Below is a small trained network, with its code and all its weights. Each question gives an input and a class and asks what happens when units are switched off, that is, made to give their printed mean instead of their output.

import numpy as np


def w(rows, s, z=0):
    codes = np.array(rows[::2]) - 128.0
    scale = np.full(codes.shape[1], s)
    scale[-1] = z or s
    return codes * scale


def norm(h):
    return h / np.sqrt((h * h).mean(-1, keepdims=True) + 1e-5)


def f(y):
    return np.maximum(y, 0)


def log_softmax(a):
    a = a - a.max(-1, keepdims=True)
    return a - np.log(np.exp(a).sum(-1, keepdims=True))


def net(x, mask):
    res = np.array(x, float).reshape(1, 6) / 4 @ E
    u = 0
    for l in range(3):
        y = f(norm(res) @ A[l][:, :-1].T + A[l][:, -1])
        res = res + np.where(mask[u : u + 3], y, B[l][:, -1]) @ B[l][:, :-1]
        u += 3
    return log_softmax(norm(res)[-1] @ U[:, :-1].T + U[:, -1])


A, B = {}, {}
E = w([
[135,125,124,113,124,121,135,133,129,131,127,133],'x0',
[134,128,77,201,5,117,112,122,85,207,70,142],'x1',
[128,120,124,132,130,132,125,133,128,127,131,125],'x2',
[141,127,122,125,133,132,135,132,134,129,115,117],'x3',
[151,83,199,170,99,140,108,160,223,139,82,199],'x4',
[147,83,157,156,53,41,159,68,184,96,157,64],'x5',
],0.016)
A[0] = w([
[128,105,198,100,192,185,125,131,208,118,133,254,12],'L0N1',
[113,72,164,148,108,72,145,120,170,78,100,133,4],'L0N2',
[74,168,63,93,178,144,110,143,31,129,123,126,64],'L0N3',
],0.0069,0.0039)
B[0] = w([
[157,106,166,146,195,58,110,205,55,61,74,82,254],'L0N1',
[138,168,140,142,52,189,130,165,115,199,247,108,184],'L0N2',
[196,105,208,130,127,169,163,115,181,208,153,138,246],'L0N3',
],0.011,0.0062)
A[1] = w([
[114,148,45,118,117,59,145,91,85,86,204,46,83],'L1N1',
[98,109,102,144,146,168,78,164,122,73,51,255,62],'L1N2',
[147,103,209,103,156,99,179,118,177,40,196,90,1],'L1N3',
],0.0095,0.0061)
B[1] = w([
[76,103,47,113,199,109,95,37,149,84,22,169,232],'L1N1',
[28,173,69,68,170,99,89,136,171,125,8,76,199],'L1N2',
[111,177,172,38,166,162,26,160,141,228,102,15,254],'L1N3',
],0.011,0.0075)
A[2] = w([
[123,109,108,147,104,78,156,85,71,51,90,115,3],'L2N1',
[123,149,179,83,217,169,140,144,118,80,159,115,81],'L2N2',
[136,135,98,137,130,162,129,147,3,163,126,142,41],'L2N3',
],0.013,0.0065)
B[2] = w([
[102,123,160,157,155,62,254,254,39,213,154,75,159],'L2N1',
[117,100,37,201,23,132,218,92,135,75,216,250,253],'L2N2',
[223,195,234,87,174,147,107,52,93,101,147,57,177],'L2N3',
],0.011)
U = w([
[142,155,62,104,136,191,205,94,113,116,222,200,165],'0',
[116,120,126,148,208,126,136,228,132,24,97,200,129],'1',
[63,116,79,55,207,120,107,54,155,98,145,76,3],'2',
[134,106,237,107,124,132,84,199,175,132,194,68,234],'3',
[200,188,170,118,152,178,127,73,63,186,97,100,209],'4',
[107,164,101,139,108,145,49,173,111,186,5,139,99],'5',
[108,88,93,174,110,60,203,93,63,182,92,74,72],'6',
[160,54,151,214,21,88,140,129,173,142,119,157,63],'7',
],0.022,0.0026)

Each question gives the input, the list of numbers given to net, and the class t.
The units are the neurons (one row each of A and B). Each row of codes is followed by its name. A weight is (code - 128) times the scale printed after its matrix; where a second scale follows, it is the last column's (A, B and U).
mask holds one flag per neuron, layer by layer. A switched-off neuron (its flag False) gives its mean, the last column of its row in B, instead of its output. The means were averaged over made-up inputs and are rounded, as every weight is.
A unit's drop is (log p(t) with every unit on - log p(t) with that unit switched off) / (log p(t) with every unit on - log p(t) with every unit switched off).
The circuit of an input: a set's keep is (log p(t) with only the set's units on - log p(t) with every unit switched off) / (log p(t) with every unit on - log p(t) with every unit switched off). Starting from all 9 units, units are removed one at a time, each time the one whose removal leaves the highest keep (on an exact tie, the one counted first), for as long as the keep stays at least 0.8.
circuit, biggest first: the units of the circuit, biggest drop first
top k neurons: the k neurons with the biggest drops, biggest first
top k neurons in layer l: the k neurons of layer l with the biggest drops, biggest first
drop when u is switched off: that unit's drop, to one decimal
input [-3,-3,-1,1,0,7], class 2: top 2 neurons => (L1N1, L0N3)
input [-8,1,-3,-7,8,-2], class 5: circuit, biggest first => (L1N2)
input [7,8,6,7,0,-6], class 4: top 2 neurons in layer 1 => (L1N1, L1N3)
input [-4,0,7,4,6,-3], class 1: top 2 neurons => (L0N1, L1N3)
input [6,-2,7,8,-8,0], class 0: top 2 neurons => (L0N3, L2N2)
input [8,-6,-2,-5,1,2], class 3: top 3 neurons => (L1N3, L1N1, L1N2)
input [2,-3,2,-8,-2,0], class 0: top 3 neurons => (L2N2, L0N3, L1N2)
input [-1,0,-6,5,-1,8], class 2: top 3 neurons => (L1N3, L1N1, L0N3)
input [6,3,4,6,0,-5], class 4: top 2 neurons => (L0N3, L2N3)
input [1,0,-6,5,-8,-3], class 0: top 3 neurons => (L2N2, L0N3, L1N3)
input [-6,0,4,0,-4,-5], class 0: top 2 neurons in layer 0 => (L0N3, L0N2)
input [-2,-2,-1,3,-5,-4], class 0: drop when L2N2 is switched off => 0.1
input [0,-3,-2,-7,-4,-1], class 0: drop when L0N2 is switched off => 0.0
input [2,-6,8,2,0,-3], class 0: drop when L1N1 is switched off => 0.1
input [5,8,-2,5,-2,-1], class 4: circuit, biggest first => (L2N3)
input [4,4,-3,-1,-6,-2], class 4: drop when L2N1 is switched off => 0.0
